Below are the code and all the weights of a small trained network. Each question names an input and a class and asks about switching units off, where a switched-off unit gives its printed mean instead of its output.

import numpy as np


def w(rows, s, z=0):
    codes = np.array(rows[::2]) - 128.0
    scale = np.full(codes.shape[1], s)
    scale[-1] = z or s
    return codes * scale


def norm(h):
    return h / np.sqrt((h * h).mean(-1, keepdims=True) + 1e-5)


def f(y):
    return np.maximum(y, 0)


def log_softmax(a):
    a = a - a.max(-1, keepdims=True)
    return a - np.log(np.exp(a).sum(-1, keepdims=True))


def net(x, mask):
    res = np.array(x, float).reshape(1, 5) / 4 @ E
    u = 0
    for l in range(2):
        y = f(norm(res) @ A[l][:, :-1].T + A[l][:, -1])
        res = res + np.where(mask[u : u + 11], y, B[l][:, -1]) @ B[l][:, :-1]
        u += 11
    return log_softmax(norm(res)[-1] @ U[:, :-1].T + U[:, -1])


A, B = {}, {}
E = w([
[128,51,150,24],'x0',
[161,201,113,42],'x1',
[142,128,255,201],'x2',
[157,184,137,98],'x3',
[196,107,66,147],'x4',
],0.0061)
A[0] = w([
[182,162,67,135,73],'0.n0',
[192,66,171,166,75],'0.n1',
[184,36,91,176,78],'0.n2',
[39,154,206,104,192],'0.n3',
[53,213,158,186,181],'0.n4',
[66,126,43,217,150],'0.n5',
[95,178,232,121,105],'0.n6',
[67,246,132,106,254],'0.n7',
[197,194,111,195,38],'0.n8',
[254,110,137,213,38],'0.n9',
[62,174,138,114,113],'0.n10',
],0.0088,0.0025)
B[0] = w([
[110,139,122,114,183],'0.n0',
[96,245,137,120,193],'0.n1',
[115,131,56,191,212],'0.n2',
[223,83,202,182,222],'0.n3',
[178,99,135,90,226],'0.n4',
[129,80,164,97,228],'0.n5',
[147,91,83,108,210],'0.n6',
[254,156,65,102,254],'0.n7',
[78,158,140,106,195],'0.n8',
[117,219,172,230,206],'0.n9',
[160,171,32,208,171],'0.n10',
],0.0074,0.0048)
A[1] = w([
[180,140,78,163,253],'1.n0',
[191,158,182,80,149],'1.n1',
[131,121,121,72,120],'1.n2',
[89,86,112,95,218],'1.n3',
[130,120,121,80,58],'1.n4',
[179,138,198,102,183],'1.n5',
[119,144,149,163,157],'1.n6',
[138,168,164,6,251],'1.n7',
[187,123,130,158,149],'1.n8',
[114,211,102,138,102],'1.n9',
[83,123,118,64,84],'1.n10',
],0.012,0.0026)
B[1] = w([
[47,158,138,174,255],'1.n0',
[212,77,83,44,218],'1.n1',
[21,135,224,74,166],'1.n2',
[50,83,94,159,171],'1.n3',
[110,117,245,146,151],'1.n4',
[153,1,134,66,208],'1.n5',
[86,106,181,184,166],'1.n6',
[123,113,122,102,221],'1.n7',
[148,197,228,218,204],'1.n8',
[118,190,61,116,181],'1.n9',
[13,239,159,63,149],'1.n10',
],0.0066,0.0075)
U = w([
[89,54,246,214,91],'0',
[143,247,34,63,157],'1',
[11,164,114,67,119],'2',
[173,86,183,29,148],'3',
[69,250,165,235,200],'4',
[29,23,26,182,135],'5',
[125,57,112,95,3],'6',
[237,136,160,158,147],'7',
],0.012,0.0046)

Each question gives the input, the list of numbers given to net, and the class t.
The units are the neurons (one row each of A and B). Each row of codes is followed by its name. A weight is (code - 128) times the scale printed after its matrix; where a second scale follows, it is the last column's (A, B and U).
mask holds one flag per neuron, layer by layer. A switched-off neuron (its flag False) gives its mean, the last column of its row in B, instead of its output. The means were averaged over made-up inputs and are rounded, as every weight is.
A unit's drop is (log p(t) with every unit on - log p(t) with that unit switched off) / (log p(t) with every unit on - log p(t) with every unit switched off).
The circuit of an input: a set's keep is (log p(t) with only the set's units on - log p(t) with every unit switched off) / (log p(t) with every unit on - log p(t) with every unit switched off). Starting from the 12 units with the biggest drops (on a tie, the unit counted first), units are removed one at a time, each time the one whose removal leaves the highest keep (on an exact tie, the one counted first), for as long as the keep stays at least 0.8.
circuit, biggest first: the units of the circuit, biggest drop first
k most important neurons: the k neurons with the biggest drops, biggest first
k most important neurons of layer l: the k neurons of layer l with the biggest drops, biggest first
drop when u is switched off: that unit's drop, to one decimal
input [-8,-2,0,6,-1], class 1: circuit, biggest first : 0.n7; 1.n9
input [1,2,3,3,-8], class 7: circuit, biggest first : 0.n3; 0.n7
input [1,8,-6,-7,2], class 2: most important neuron : 1.n2
input [-2,-6,1,-7,8], class 4: circuit, biggest first : 0.n9; 0.n1
input [-8,2,-4,-5,6], class 4: circuit, biggest first : 1.n1; 1.n0
input [3,2,1,-6,1], class 5: circuit, biggest first : 0.n3; 0.n2
input [-5,-3,-6,-3,-8], class 7: circuit, biggest first : 0.n4; 0.n7; 0.n3
input [-8,-4,-7,5,7], class 4: circuit, biggest first : 1.n1; 1.n0
input [-2,1,7,8,0], class 3: 2 most important neurons of layer 1 : 1.n5; 1.n1
input [-5,-3,-3,-3,-8], class 7: circuit, biggest first : 0.n4; 0.n7
input [1,-2,-7,4,8], class 2: 2 most important neurons of layer 0 : 0.n3; 0.n7
input [-8,8,6,7,-1], class 7: 2 most important neurons of layer 0 : 0.n4; 0.n1
input [1,-6,-2,-4,8], class 4: 2 most important neurons : 0.n9; 1.n5
input [-1,2,-1,-6,7], class 4: most important neuron of layer 0 : 0.n9
input [-8,-1,2,8,-7], class 7: 2 most important neurons of layer 0 : 0.n4; 0.n3
input [7,3,-8,7,-1], class 2: 2 most important neurons of layer 0 : 0.n3; 0.n4
input [-3,5,3,-6,4], class 4: drop when 0.n9 is switched off : 0.3
input [0,-5,-2,-2,7], class 4: drop when 1.n5 is switched off : 0.1
input [0,2,2,-6,7], class 4: drop when 0.n2 is switched off : 0.0
input [-3,5,7,5,-6], class 7: most important neuron of layer 1 : 1.n8
